Below are the code and all the weights of a small trained network. Each question names an input and a class and asks about switching units off, where a switched-off unit gives its printed mean instead of its output.

import numpy as np


def w(rows, s, z=0):
    codes = np.array(rows[::2]) - 128.0
    scale = np.full(codes.shape[1], s)
    scale[-1] = z or s
    return codes * scale


def norm(h):
    return h / np.sqrt((h * h).mean(-1, keepdims=True) + 1e-5)


def f(y):
    return y / 2 * (1 + np.tanh(0.7978845608 * (y + 0.044715 * y**3)))


def log_softmax(a):
    a = a - a.max(-1, keepdims=True)
    return a - np.log(np.exp(a).sum(-1, keepdims=True))


def net(x, mask):
    res = np.array(x, float).reshape(1, 7) / 4 @ E
    u = 0
    for l in range(4):
        y = f(norm(res) @ A[l][:, :-1].T + A[l][:, -1])
        res = res + np.where(mask[u : u + 8], y, B[l][:, -1]) @ B[l][:, :-1]
        u += 8
    return log_softmax(norm(res)[-1] @ U[:, :-1].T + U[:, -1])


A, B = {}, {}
E = w([
[167,148,125,152,136,144,151,91,98,103],'x0',
[98,155,95,135,18,110,62,82,84,137],'x1',
[122,66,40,2,158,25,106,112,70,122],'x2',
[153,194,165,81,206,238,20,240,217,184],'x3',
[119,125,33,66,177,219,246,105,204,239],'x4',
[146,208,190,190,70,150,187,125,64,220],'x5',
[43,207,20,179,223,113,150,69,195,149],'x6',
],0.007)
A[0] = w([
[94,133,79,122,126,73,173,76,119,60,116],'L0N1',
[123,114,33,2,146,119,141,146,80,164,28],'L0N2',
[119,167,109,140,132,112,20,141,127,115,156],'L0N3',
[149,49,151,100,107,86,87,138,74,19,123],'L0N4',
[164,73,97,106,190,40,118,107,164,60,25],'L0N5',
[184,190,209,166,73,156,127,91,115,251,2],'L0N6',
[139,177,176,98,135,174,133,126,155,144,66],'L0N7',
[138,24,109,131,65,147,14,77,113,87,45],'L0N8',
],0.0077,0.0054)
B[0] = w([
[126,133,111,146,139,127,155,113,140,114,209],'L0N1',
[131,127,104,6,175,167,150,111,89,172,197],'L0N2',
[68,153,165,105,109,111,120,138,132,130,214],'L0N3',
[171,88,152,110,125,130,116,152,114,55,253],'L0N4',
[195,204,96,140,168,109,115,112,148,64,183],'L0N5',
[149,181,156,165,85,102,196,155,119,195,194],'L0N6',
[125,142,123,165,116,165,138,108,150,118,149],'L0N7',
[110,148,113,72,44,87,82,113,177,131,188],'L0N8',
],0.011,0.0057)
A[1] = w([
[71,146,159,144,203,166,73,208,190,125,77],'L1N1',
[150,128,98,99,151,254,172,108,216,97,135],'L1N2',
[96,136,76,156,133,120,184,44,130,99,52],'L1N3',
[125,84,70,127,169,47,62,114,148,72,2],'L1N4',
[55,120,67,136,143,75,186,35,110,61,92],'L1N5',
[136,182,193,195,129,110,92,139,151,121,115],'L1N6',
[198,60,215,117,40,96,83,108,46,146,62],'L1N7',
[190,200,133,213,134,108,142,111,90,183,115],'L1N8',
],0.0073,0.0063)
B[1] = w([
[71,149,154,189,235,133,118,128,187,97,212],'L1N1',
[190,77,134,129,104,70,150,199,188,153,254],'L1N2',
[92,85,147,178,79,78,155,124,104,165,166],'L1N3',
[197,180,146,37,136,122,141,71,142,79,173],'L1N4',
[121,66,123,166,104,62,112,65,116,99,246],'L1N5',
[90,143,150,91,166,76,156,148,66,177,224],'L1N6',
[71,70,178,136,105,255,185,177,122,36,238],'L1N7',
[109,195,88,130,77,176,187,150,152,151,229],'L1N8',
],0.0097,0.0038)
A[2] = w([
[97,64,56,208,83,74,147,56,102,162,2],'L2N1',
[148,109,131,124,44,171,63,129,85,97,97],'L2N2',
[90,72,58,186,89,100,133,55,33,139,71],'L2N3',
[123,72,95,79,184,97,49,100,164,2,145],'L2N4',
[127,179,136,180,67,62,165,28,78,194,104],'L2N5',
[110,102,30,73,224,48,115,116,136,208,124],'L2N6',
[134,144,86,113,144,195,58,225,123,91,100],'L2N7',
[157,188,59,89,100,143,138,163,52,207,149],'L2N8',
],0.0083,0.0068)
B[2] = w([
[95,100,95,209,128,55,245,56,201,79,156],'L2N1',
[73,99,175,90,127,176,93,189,141,117,158],'L2N2',
[96,82,95,164,157,109,179,174,223,124,162],'L2N3',
[176,211,103,166,98,139,137,105,105,177,254],'L2N4',
[151,154,112,171,88,115,203,130,188,123,185],'L2N5',
[115,42,161,86,157,176,156,89,48,179,205],'L2N6',
[79,86,148,175,96,125,137,60,136,153,157],'L2N7',
[99,161,150,85,134,202,169,134,133,187,177],'L2N8',
],0.011,0.0087)
A[3] = w([
[2,133,74,120,155,113,30,219,149,72,78],'L3N1',
[4,111,75,79,6,104,55,68,179,109,76],'L3N2',
[59,62,107,115,143,153,159,253,190,113,75],'L3N3',
[36,190,132,172,240,121,71,94,131,148,31],'L3N4',
[168,57,223,167,136,163,170,212,12,33,3],'L3N5',
[162,178,88,141,203,89,110,143,185,66,228],'L3N6',
[213,65,122,201,181,114,163,142,233,160,50],'L3N7',
[255,78,48,107,115,77,105,158,122,83,41],'L3N8',
],0.0079,0.0055)
B[3] = w([
[60,226,169,80,158,10,124,120,116,206,177],'L3N1',
[167,147,104,101,120,93,75,252,230,190,203],'L3N2',
[222,122,71,120,107,144,50,142,92,64,193],'L3N3',
[32,96,178,203,184,66,170,81,25,170,184],'L3N4',
[18,16,175,150,119,232,254,33,95,11,231],'L3N5',
[164,84,113,135,130,61,53,89,65,154,253],'L3N6',
[163,107,86,207,159,184,29,231,204,99,218],'L3N7',
[92,208,123,84,119,97,77,37,47,88,185],'L3N8',
],0.0092,0.004)
U = w([
[195,79,65,192,212,187,38,217,208,171,28],'0',
[22,154,184,203,231,52,78,123,86,209,3],'1',
[146,30,61,18,207,205,187,100,78,225,204],'2',
[74,6,201,140,67,225,168,123,59,17,139],'3',
[122,241,176,199,67,236,211,197,133,214,98],'4',
[148,66,22,213,95,44,216,87,209,125,132],'5',
[116,176,151,53,39,121,23,203,182,121,225],'6',
[225,152,43,69,146,35,60,34,41,46,25],'7',
],0.016,0.0034)

Each question gives the input, the list of numbers given to net, and the class t.
The units are the neurons (one row each of A and B). Each row of codes is followed by its name. A weight is (code - 128) times the scale printed after its matrix; where a second scale follows, it is the last column's (A, B and U).
mask holds one flag per neuron, layer by layer. A switched-off neuron (its flag False) gives its mean, the last column of its row in B, instead of its output. The means were averaged over made-up inputs and are rounded, as every weight is.
A unit's drop is (log p(t) with every unit on - log p(t) with that unit switched off) / (log p(t) with every unit on - log p(t) with every unit switched off).
The circuit of an input: a set's keep is (log p(t) with only the set's units on - log p(t) with every unit switched off) / (log p(t) with every unit on - log p(t) with every unit switched off). Starting from the 12 units with the biggest drops (on a tie, the unit counted first), units are removed one at a time, each time the one whose removal leaves the highest keep (on an exact tie, the one counted first), for as long as the keep stays at least 0.8.
units of the circuit, in order: the units of the circuit, biggest drop first
top k neurons: the k neurons with the biggest drops, biggest first
top k neurons in layer l: the k neurons of layer l with the biggest drops, biggest first
drop of u: that unit's drop, to one decimal
input [8,-7,0,1,5,-4,-5], class 0: units of the circuit, in order : [L3N7]
input [-5,1,-7,-8,-6,-4,2], class 5: top 2 neurons : [L0N1, L1N5]
input [4,-8,4,8,-7,4,-2], class 1: units of the circuit, in order : [L1N1, L1N6]
input [-7,-7,-6,-7,6,-2,-6], class 0: top 2 neurons : [L3N7, L0N4]
input [-2,8,5,2,-2,0,7], class 2: top 2 neurons : [L2N6, L0N2]
input [-5,-8,2,6,6,3,7], class 0: top 2 neurons : [L1N2, L3N7]
input [-4,-4,8,-4,-6,5,0], class 3: top 4 neurons : [L0N4, L1N7, L3N5, L2N2]
input [2,-7,8,-2,3,8,-7], class 3: top 3 neurons : [L1N7, L3N5, L2N4]
input [-5,5,2,-4,-5,-3,6], class 7: top 3 neurons : [L1N4, L0N4, L0N5]
input [4,-8,1,-5,-8,-7,-4], class 7: top 2 neurons in layer 2 : [L2N4, L2N6]
input [-2,-1,-7,-1,0,-1,4], class 0: top 3 neurons : [L1N2, L0N3, L3N7]
input [-8,-5,-1,0,4,3,-8], class 3: top 2 neurons : [L2N4, L3N5]
input [-7,6,3,-1,4,8,8], class 5: top 2 neurons : [L2N1, L1N5]
input [4,-2,-5,1,-4,4,-6], class 3: top 3 neurons : [L1N7, L3N5, L2N4]
input [-7,6,1,0,3,-4,-2], class 6: units of the circuit, in order : [L0N8]
input [3,2,-3,2,-4,-3,-1], class 6: top 3 neurons in layer 0 : [L0N8, L0N3, L0N6]
input [2,-6,-1,5,6,-1,8], class 0: drop of L1N2 : 0.2
input [-8,-4,-7,6,-4,-7,-5], class 1: drop of L1N1 : 0.5
input [-3,-8,-3,-2,0,-1,-3], class 0: drop of L0N4 : 0.4
input [-5,3,5,-5,-5,-3,6], class 7: units of the circuit, in order : [L1N4]
